Below is a small trained network, with its code and all its weights. Each question gives an input and a class and asks what happens when units are switched off, that is, made to give their printed mean instead of their output.

import numpy as np


def w(rows, s, z=0):
    codes = np.array(rows[::2]) - 128.0
    scale = np.full(codes.shape[1], s)
    scale[-1] = z or s
    return codes * scale


def norm(h):
    return h / np.sqrt((h * h).mean(-1, keepdims=True) + 1e-5)


def f(y):
    return y / 2 * (1 + np.tanh(0.7978845608 * (y + 0.044715 * y**3)))


def log_softmax(a):
    a = a - a.max(-1, keepdims=True)
    return a - np.log(np.exp(a).sum(-1, keepdims=True))


def net(x, mask):
    res = np.array(x, float).reshape(1, 6) / 4 @ E
    u = 0
    for l in range(3):
        y = f(norm(res) @ A[l][:, :-1].T + A[l][:, -1])
        res = res + np.where(mask[u : u + 5], y, B[l][:, -1]) @ B[l][:, :-1]
        u += 5
    return log_softmax(norm(res)[-1] @ U[:, :-1].T + U[:, -1])


A, B = {}, {}
E = w([
[81,219,100,254],'x0',
[84,151,114,78],'x1',
[61,42,177,149],'x2',
[33,95,58,111],'x3',
[69,207,223,105],'x4',
[117,60,79,95],'x5',
],0.0039)
A[0] = w([
[109,209,19,77,138],'0.n1',
[54,137,177,43,109],'0.n2',
[174,88,211,239,154],'0.n3',
[67,151,213,166,5],'0.n4',
[93,254,77,36,119],'0.n5',
],0.0088,0.0018)
B[0] = w([
[180,95,172,231,231],'0.n1',
[65,108,195,164,245],'0.n2',
[130,166,79,61,244],'0.n3',
[38,185,152,159,196],'0.n4',
[247,50,209,113,254],'0.n5',
],0.013,0.0031)
A[1] = w([
[44,176,109,107,67],'1.n1',
[164,212,157,100,156],'1.n2',
[95,113,69,251,89],'1.n3',
[181,245,106,151,3],'1.n4',
[120,60,136,142,67],'1.n5',
],0.011,0.0025)
B[1] = w([
[129,143,176,212,236],'1.n1',
[111,146,49,201,232],'1.n2',
[129,60,50,209,252],'1.n3',
[203,253,101,52,217],'1.n4',
[134,181,144,67,203],'1.n5',
],0.012,0.0025)
A[2] = w([
[92,133,93,103,1],'2.n1',
[166,161,193,31,200],'2.n2',
[121,112,108,132,173],'2.n3',
[70,45,8,34,9],'2.n4',
[198,50,1,122,179],'2.n5',
],0.0089,0.0011)
B[2] = w([
[173,152,187,150,115],'2.n1',
[50,101,84,163,201],'2.n2',
[128,128,131,117,135],'2.n3',
[210,93,83,1,186],'2.n4',
[39,119,140,164,253],'2.n5',
],0.012,0.0046)
U = w([
[249,62,210,190,115],'0',
[43,70,213,101,180],'1',
[125,118,129,106,1],'2',
[86,187,160,184,116],'3',
[109,62,87,223,226],'4',
[103,37,56,38,178],'5',
[153,207,47,117,168],'6',
[131,111,124,114,5],'7',
],0.012,0.0072)

Each question gives the input, the list of numbers given to net, and the class t.
The units are the neurons (one row each of A and B). Each row of codes is followed by its name. A weight is (code - 128) times the scale printed after its matrix; where a second scale follows, it is the last column's (A, B and U).
mask holds one flag per neuron, layer by layer. A switched-off neuron (its flag False) gives its mean, the last column of its row in B, instead of its output. The means were averaged over made-up inputs and are rounded, as every weight is.
A unit's drop is (log p(t) with every unit on - log p(t) with that unit switched off) / (log p(t) with every unit on - log p(t) with every unit switched off).
The circuit of an input: a set's keep is (log p(t) with only the set's units on - log p(t) with every unit switched off) / (log p(t) with every unit on - log p(t) with every unit switched off). Starting from the 12 units with the biggest drops (on a tie, the unit counted first), units are removed one at a time, each time the one whose removal leaves the highest keep (on an exact tie, the one counted first), for as long as the keep stays at least 0.8.
circuit, biggest first: the units of the circuit, biggest drop first
k most important neurons: the k neurons with the biggest drops, biggest first
top k neurons in layer l: the k neurons of layer l with the biggest drops, biggest first
drop of u: that unit's drop, to one decimal
input [-5,2,-8,-4,-7,-3], class 4: most important neuron -> [2.n5]
input [-1,-6,4,-1,-6,-6], class 5: 2 most important neurons -> [0.n4, 0.n3]
input [2,-3,2,5,-4,6], class 5: circuit, biggest first -> [2.n4, 1.n5]
input [-4,-6,-4,-3,-5,1], class 5: circuit, biggest first -> [0.n1, 1.n1]
input [3,2,-1,-5,-2,5], class 6: circuit, biggest first -> [0.n5, 1.n4]
input [-1,-6,4,5,-4,6], class 5: circuit, biggest first -> [2.n4, 0.n1]
input [8,-2,-1,-1,-3,-5], class 6: circuit, biggest first -> [1.n4, 0.n3]
input [2,-6,-1,3,-7,5], class 5: 3 most important neurons -> [2.n4, 1.n1, 0.n4]
input [8,5,-2,-6,6,-1], class 6: top 3 neurons in layer 1 -> [1.n4, 1.n2, 1.n1]
input [-8,-1,-6,-8,4,-3], class 6: 2 most important neurons -> [1.n2, 1.n3]
input [2,4,7,-2,-8,5], class 5: 2 most important neurons -> [2.n4, 0.n1]
input [4,0,5,-1,-4,-5], class 6: 2 most important neurons -> [0.n3, 0.n2]
input [3,-5,3,-2,-6,-4], class 6: top 2 neurons in layer 0 -> [0.n3, 0.n5]
input [8,8,-4,-2,3,3], class 0: circuit, biggest first -> [0.n5]
input [-3,4,-7,-2,-7,-1], class 0: top 2 neurons in layer 1 -> [1.n3, 1.n2]
input [2,2,-4,8,4,8], class 0: 2 most important neurons -> [0.n5, 0.n1]
input [2,-8,0,-3,-7,3], class 5: top 3 neurons in layer 0 -> [0.n4, 0.n1, 0.n3]
input [-8,-1,0,-8,-5,8], class 5: 3 most important neurons -> [2.n4, 0.n1, 0.n5]
input [-5,-3,-7,-2,-2,-1], class 4: top 2 neurons in layer 2 -> [2.n5, 2.n4]
input [4,1,-4,-5,-8,-7], class 6: circuit, biggest first -> [1.n4]
input [1,-5,3,0,4,-8], class 6: top 2 neurons in layer 1 -> [1.n4, 1.n2]
input [4,-4,-6,6,7,6], class 0: drop of 0.n5 -> 0.3
input [-2,6,-5,2,6,6], class 0: drop of 0.n5 -> 0.1
